Below are the code and all the weights of a small trained network. Each question names an input and a class and asks about switching units off, where a switched-off unit gives its printed mean instead of its output.

import numpy as np


def w(rows, s, z=0):
    codes = np.array(rows[::2]) - 128.0
    scale = np.full(codes.shape[1], s)
    scale[-1] = z or s
    return codes * scale


def norm(h):
    return h / np.sqrt((h * h).mean(-1, keepdims=True) + 1e-5)


def f(y):
    return np.maximum(y, 0)


def log_softmax(a):
    a = a - a.max(-1, keepdims=True)
    return a - np.log(np.exp(a).sum(-1, keepdims=True))


def net(x, mask):
    res = np.array(x, float).reshape(1, 6) / 4 @ E
    u = 0
    for l in range(2):
        y = f(norm(res) @ A[l][:, :-1].T + A[l][:, -1])
        res = res + np.where(mask[u : u + 3], y, B[l][:, -1]) @ B[l][:, :-1]
        u += 3
    return log_softmax(norm(res)[-1] @ U[:, :-1].T + U[:, -1])


A, B = {}, {}
E = w([
[155,254,66],'x0',
[151,36,92],'x1',
[145,120,75],'x2',
[121,173,198],'x3',
[184,99,74],'x4',
[67,135,31],'x5',
],0.0065)
A[0] = w([
[112,192,239,230],'0.n1',
[227,2,156,219],'0.n2',
[165,140,114,255],'0.n3',
],0.0095,0.0039)
B[0] = w([
[140,24,217,254],'0.n1',
[93,101,254,229],'0.n2',
[174,91,166,199],'0.n3',
],0.0098,0.0071)
A[1] = w([
[54,215,152,191],'1.n1',
[204,254,79,253],'1.n2',
[73,209,212,17],'1.n3',
],0.0066,0.005)
B[1] = w([
[142,2,189,191],'1.n1',
[231,105,70,254],'1.n2',
[122,79,226,139],'1.n3',
],0.0074,0.0032)
U = w([
[63,94,89,71],'0',
[106,212,84,5],'1',
[40,232,78,2],'2',
[31,227,73,2],'3',
[218,141,9,202],'4',
[33,230,79,2],'5',
[45,83,24,63],'6',
[175,26,241,254],'7',
],0.011,0.0078)

Each question gives the input, the list of numbers given to net, and the class t.
The units are the neurons (one row each of A and B). Each row of codes is followed by its name. A weight is (code - 128) times the scale printed after its matrix; where a second scale follows, it is the last column's (A, B and U).
mask holds one flag per neuron, layer by layer. A switched-off neuron (its flag False) gives its mean, the last column of its row in B, instead of its output. The means were averaged over made-up inputs and are rounded, as every weight is.
A unit's drop is (log p(t) with every unit on - log p(t) with that unit switched off) / (log p(t) with every unit on - log p(t) with every unit switched off).
The circuit of an input: a set's keep is (log p(t) with only the set's units on - log p(t) with every unit switched off) / (log p(t) with every unit on - log p(t) with every unit switched off). Starting from all 6 units, units are removed one at a time, each time the one whose removal leaves the highest keep (on an exact tie, the one counted first), for as long as the keep stays at least 0.8.
units of the circuit, in order: the units of the circuit, biggest drop first
top k neurons: the k neurons with the biggest drops, biggest first
top k neurons in layer l: the k neurons of layer l with the biggest drops, biggest first
drop when u is switched off: that unit's drop, to one decimal
input [4,-8,7,-5,8,-6], class 4: units of the circuit, in order -> 0.n1
input [2,-5,1,-8,0,-1], class 4: units of the circuit, in order -> 0.n1, 0.n2
input [-3,2,1,0,-5,6], class 6: units of the circuit, in order -> 0.n2, 0.n1
input [-6,1,7,-3,-8,7], class 6: units of the circuit, in order -> 0.n1, 0.n2
input [-2,-3,-2,0,3,4], class 0: top 2 neurons in layer 0 -> 0.n2, 0.n1
input [-2,4,-2,-6,-4,5], class 0: top 2 neurons in layer 1 -> 1.n1, 1.n2
input [1,6,0,5,0,8], class 4: units of the circuit, in order -> 0.n2, 0.n1
input [-4,1,6,-7,-3,4], class 6: top 2 neurons in layer 0 -> 0.n1, 0.n3
input [4,-1,-8,-2,8,-2], class 4: top 3 neurons -> 0.n1, 0.n2, 1.n2
input [1,-3,3,-3,-1,0], class 4: top 2 neurons in layer 0 -> 0.n2, 0.n1
input [0,1,6,-4,1,6], class 4: drop when 0.n2 is switched off -> 0.4
input [7,5,-1,-2,-4,8], class 4: drop when 0.n1 is switched off -> 0.1
input [2,8,4,0,-5,8], class 6: drop when 0.n2 is switched off -> -0.4
input [7,4,-1,-1,6,3], class 4: top neuron -> 0.n1
